Below are the code and all the weights of a small trained network. Each question names an input and a class and asks about switching units off, where a switched-off unit gives its printed mean instead of its output.

import numpy as np


def w(rows, s, z=0):
    codes = np.array(rows[::2]) - 128.0
    scale = np.full(codes.shape[1], s)
    scale[-1] = z or s
    return codes * scale


def f(y):
    return y / 2 * (1 + np.tanh(0.7978845608 * (y + 0.044715 * y**3)))


def log_softmax(a):
    a = a - a.max(-1, keepdims=True)
    return a - np.log(np.exp(a).sum(-1, keepdims=True))


def net(x, mask):
    res = np.array(x, float).reshape(1, 6) / 4 @ E
    y = f(res @ A[0][:, :-1].T + A[0][:, -1])
    res = res + np.where(mask, y, B[0][:, -1]) @ B[0][:, :-1]
    return log_softmax(res[-1] @ U[:, :-1].T + U[:, -1])


A, B = {}, {}
E = w([
[143,145,221,221,173,51,161,71,83],'x0',
[134,130,124,132,125,131,124,124,127],'x1',
[83,99,105,148,201,108,48,198,43],'x2',
[120,126,134,118,130,123,135,133,129],'x3',
[82,255,123,95,176,157,67,59,137],'x4',
[43,80,109,159,124,210,198,73,72],'x5',
],0.0061)
A[0] = w([
[187,138,147,111,73,137,198,61,203,79],'neuron 1',
[221,153,158,98,127,78,74,187,170,29],'neuron 2',
[176,16,118,156,91,93,172,181,136,124],'neuron 3',
[170,134,133,126,70,132,192,53,211,116],'neuron 4',
[185,3,114,162,103,77,188,190,120,53],'neuron 5',
[202,152,143,107,133,56,74,186,194,58],'neuron 6',
[123,128,61,76,110,177,115,178,155,58],'neuron 7',
[133,144,180,192,168,68,152,85,98,74],'neuron 8',
[83,91,104,162,198,94,84,214,60,104],'neuron 9',
[107,128,61,81,116,168,108,167,170,77],'neuron 10',
[162,158,152,117,79,146,182,88,203,201],'neuron 11',
[66,95,87,111,115,191,151,115,102,45],'neuron 12',
[34,65,103,177,120,224,182,61,77,82],'neuron 13',
[138,138,184,196,162,71,148,85,93,45],'neuron 14',
[141,150,184,193,160,78,150,95,90,79],'neuron 15',
[121,122,70,71,96,181,101,171,150,55],'neuron 16',
[128,120,69,58,103,176,111,172,140,2],'neuron 17',
],0.006,0.0027)
B[0] = w([
[86,152,70,206,113,136,95,240,78,227],'neuron 1',
[241,103,212,108,199,216,162,143,92,186],'neuron 2',
[88,193,99,55,213,132,51,48,119,231],'neuron 3',
[98,148,79,186,133,158,85,215,79,237],'neuron 4',
[64,230,77,76,223,109,77,23,127,229],'neuron 5',
[222,111,206,84,240,224,153,131,86,199],'neuron 6',
[161,74,69,195,177,83,195,109,199,179],'neuron 7',
[143,73,58,190,173,82,177,118,180,177],'neuron 8',
[82,166,64,195,104,134,117,221,62,217],'neuron 9',
[156,85,63,183,141,73,168,89,211,182],'neuron 10',
[68,141,72,133,150,162,68,193,79,250],'neuron 11',
[203,113,142,145,177,149,163,125,140,167],'neuron 12',
[253,114,223,96,239,246,153,152,79,253],'neuron 13',
[173,47,36,229,127,49,212,123,217,170],'neuron 14',
[154,71,56,183,146,73,159,121,197,175],'neuron 15',
[169,64,58,188,149,57,195,94,201,182],'neuron 16',
[180,105,87,196,136,89,178,113,187,163],'neuron 17',
],0.0062,0.0037)
U = w([
[154,69,101,167,125,84,181,116,203,71],'0',
[125,129,137,114,124,127,125,129,120,254],'1',
[202,108,187,104,152,172,151,143,96,46],'2',
[106,123,133,114,120,117,122,136,127,240],'3',
[83,142,103,155,112,126,111,218,85,34],'4',
[89,191,113,89,153,114,98,27,140,90],'5',
[102,94,203,83,7,79,145,104,131,70],'6',
],0.012,0.0081)

Each question gives the input, the list of numbers given to net, and the class t.
The units are the neurons (one row each of A and B). Each row of codes is followed by its name. A weight is (code - 128) times the scale printed after its matrix; where a second scale follows, it is the last column's (A, B and U).
mask holds one flag per neuron, in row order. A switched-off neuron (its flag False) gives its mean, the last column of its row in B, instead of its output. The means were averaged over made-up inputs and are rounded, as every weight is.
A unit's drop is (log p(t) with every unit on - log p(t) with that unit switched off) / (log p(t) with every unit on - log p(t) with every unit switched off).
The circuit of an input: a set's keep is (log p(t) with only the set's units on - log p(t) with every unit switched off) / (log p(t) with every unit on - log p(t) with every unit switched off). Starting from the 12 units with the biggest drops (on a tie, the unit counted first), units are removed one at a time, each time the one whose removal leaves the highest keep (on an exact tie, the one counted first), for as long as the keep stays at least 0.8.
units of the circuit, in order: the units of the circuit, biggest drop first
unit that matters most: the unit with the biggest drop
k most important neurons: the k neurons with the biggest drops, biggest first
drop when u is switched off: that unit's drop, to one decimal
input [-4,-2,7,2,-8,3], class 5: units of the circuit, in order : [neuron 5; neuron 3]
input [-7,6,5,4,-6,7], class 0: units of the circuit, in order : [neuron 16; neuron 7]
input [-8,-4,-7,-6,-1,-2], class 0: units of the circuit, in order : [neuron 16; neuron 7]
input [2,-6,0,3,5,-8], class 2: units of the circuit, in order : [neuron 6; neuron 2]
input [-7,5,2,-3,-8,6], class 5: 2 most important neurons : [neuron 5; neuron 3]
input [-7,-4,-8,6,-6,-1], class 4: 3 most important neurons : [neuron 1; neuron 4; neuron 11]
input [0,0,2,-1,1,6], class 2: most important neuron : [neuron 13]
input [-4,-7,6,7,3,-8], class 2: 2 most important neurons : [neuron 6; neuron 2]
input [6,5,-8,-3,-3,2], class 4: 3 most important neurons : [neuron 1; neuron 4; neuron 11]
input [-5,-4,2,-5,2,-6], class 2: units of the circuit, in order : [neuron 6; neuron 2]
input [4,3,-8,6,1,-2], class 4: units of the circuit, in order : [neuron 1; neuron 4; neuron 11]
input [2,3,-8,0,-1,2], class 4: 2 most important neurons : [neuron 1; neuron 4]
input [-8,6,0,2,-6,8], class 0: 2 most important neurons : [neuron 16; neuron 7]
input [6,4,-4,-4,6,-5], class 0: unit that matters most : neuron 14
input [2,-1,5,0,-8,-7], class 5: 3 most important neurons : [neuron 5; neuron 3; neuron 13]
input [3,-1,4,-8,-8,-8], class 2: drop when neuron 11 is switched off : 0.1
input [0,6,0,-3,-7,-8], class 2: drop when neuron 2 is switched off : 0.8
input [-6,1,0,5,-8,3], class 5: drop when neuron 3 is switched off : 0.4
input [5,5,-6,5,4,1], class 4: drop when neuron 1 is switched off : 0.2
input [5,-7,1,-7,-2,-8], class 2: unit that matters most : neuron 6
